[-14  -7 -21 -23 -24  21  -6  -3 -29 -82   3  43  34  -7 -19  61 -14 -14
  -6 -17 -10 -17   2 -32  -5  15  26  15  50 -34 -24   0  11 -15] = <136>
[-14  20 -23 -23 -25  21  -5  -6 -32 -83   1  45  34  -5 -17  61 -13 -14
  -4 -17 -13 -16   2 -35  -3  18  28  12  50 -39 -26  -1  10 -19] = <37>
[-14  -7 -21 -23 -24  21  10  -3 -29 -82   3  43  34  -7 -19  61  -9 -14
  11 -17 -10 -17   2 -32  -5  15  26  15  50 -34 -24   0  11 -15] = <57>
[ 10 -40  47 -40 -27 -24 -32  62  34   7  41 -14 -13 -14 -21  -8 -35  32
 -30 -37  21 -33  40  34 -28 -32   4  51  40   8 -11 -17  -9  31] = <86>
asked: [ 10 -40  47 -40 -27 -24 -32  62  34   7  41 -14 -13 -14 -21  -8 -35  32
 -30 -37  21 -33  40  34 -28 -32   4  51  40   8 -11 -17  -9  31] -> <86>

[ -6   8  52 -97   6]  <118>
[  7   2 -98 -97 -30]  <129>
[-35   6  14   2   3]  <53>
[ -6  10  15 -97 -39]  <20>
[-37   6  14 -97 -19]  <52>
[-30  10  48 -97   7]  <117>
common <52> <20>:  -> [-97]
common <129> <20>:  -> [-97]
common <53> <118>:  -> [6]
common <129> <53>:  -> [2]
common <52> <129>:  -> [-97]
common <53> <129>:  -> [2]

[-10   4 -18 -41 -13  10  13  11  53 -14  -4 -35  -3  79  33  33  19  37
  38  48   4   3 -28   2 -20  10 -34] : <114>
[  9 -28  12   3  27  23   4 -45  -1 -35  32 -33 -26 -12  -6  -6 -25 -47
 -23 -67  42 -59 -19  19  32   5 -19] : <148>
[  0   0 -20 -26 -40  -2  14 -60 -28  47  36 -13  48 -10 -44 -44  13 -24
   4  65  44 -61 -36   1 -11  26 -28] : <108>
[-12  11  24  -6 -41 -10  -3 -14 -23  48   5  11  49  -7 -31 -31  19  11
  32  67   5  -8 -41 -10 -23  17  -6] : <4>
[  0   0  26 -26 -40  -2  -2   5 -28  47  36 -13  48 -10 -44 -44  13 -24
  38  -5  44 -61 -36 -16 -11  26 -19] : <143>
asked: [-10   4 -18 -41 -13  10  13  11  53 -14  -4 -35  -3  79  33  33  19  37
  38  48   4   3 -28   2 -20  10 -34] -> <114>
asked: [-12  11  24  -6 -41 -10  -3 -14 -23  48   5  11  49  -7 -31 -31  19  11
  32  67   5  -8 -41 -10 -23  17  -6] -> <4>
asked: [  0   0  26 -26 -40  -2  -2   5 -28  47  36 -13  48 -10 -44 -44  13 -24
  38  -5  44 -61 -36 -16 -11  26 -19] -> <143>
asked: [  9 -28  12   3  27  23   4 -45  -1 -35  32 -33 -26 -12  -6  -6 -25 -47
 -23 -67  42 -59 -19  19  32   5 -19] -> <148>
asked: [  0   0 -20 -26 -40  -2  14 -60 -28  47  36 -13  48 -10 -44 -44  13 -24
   4  65  44 -61 -36   1 -11  26 -28] -> <108>

[58 -6 -4 11 10] = <120>
[ 10 -71 -25 -44  -5] = <83>
[-52 -17  -6  10  -5] = <46>
[10 -5 39 51 -7] = <126>
common <120> <83>:  -> [10]
asked: [10 -5 39 51 -7] -> <126>
common <120> <126>:  -> [10]
common <126> <120>:  -> [10]
asked: [-52 -17  -6  10  -5] -> <46>

[ -4  26  13 -26  -2  38  18 -27 -21 -13  18 -17 -26  -8  -2  -6  -4   1] -> <196>
[-13  17 -26 -10   4  42  32 -20 -21 -22  22 -21  13  -9 -13 -16 -16  25] -> <172>
[ 13 -18  -8  41 -16  -6  30  16   4  22 -28  35  -6   2   0  14  14  -9] -> <45>
[ -4  26  13 -26  -2  38  18 -27 -21 -13  18 -17 -26  -8  -2  -6 -22  -5] -> <93>
[ -1 -11 -24   2  37 -36 -21  46   6  29  -3  14  60   2  -8  42  16 -30] -> <36>
[-16  29  12 -71  -4   0 -47   1  34 -16  38 -58   7   2   7  16 -12 -30] -> <19>
[  2 -14  -4  33 -35  25  42 -31 -28 -23  -9   3 -40  -7   7 -43 -16  41] -> <102>
[ -3 -44   6 -36   3 -45 -38   4 -29  21  14 -25   7  -4  43  15  22   1] -> <204>
[-10  40  13  17 -25  44  34 -28  11 -50  14   2 -38 -23 -27 -36 -39   6] -> <203>
[ -4  26  13 -26   5  38  18 -27 -21 -13  18 -17 -26 -12  -2  -6  -4   1] -> <2>
[ -3 -27  33 -22 -10 -28 -35 -36  11 -23   6 -39 -58   0  44 -27 -14   6] -> <213>
[-20 -41  -8  -9  51 -32 -24   1  -2 -32  27 -34   2 -14  29  -6 -21  44] -> <191>
common <36> <2>:  -> [-21]
common <102> <2>:  -> [-4]
common <204> <191>:  -> [1]
common <196> <213>:  -> [-27]

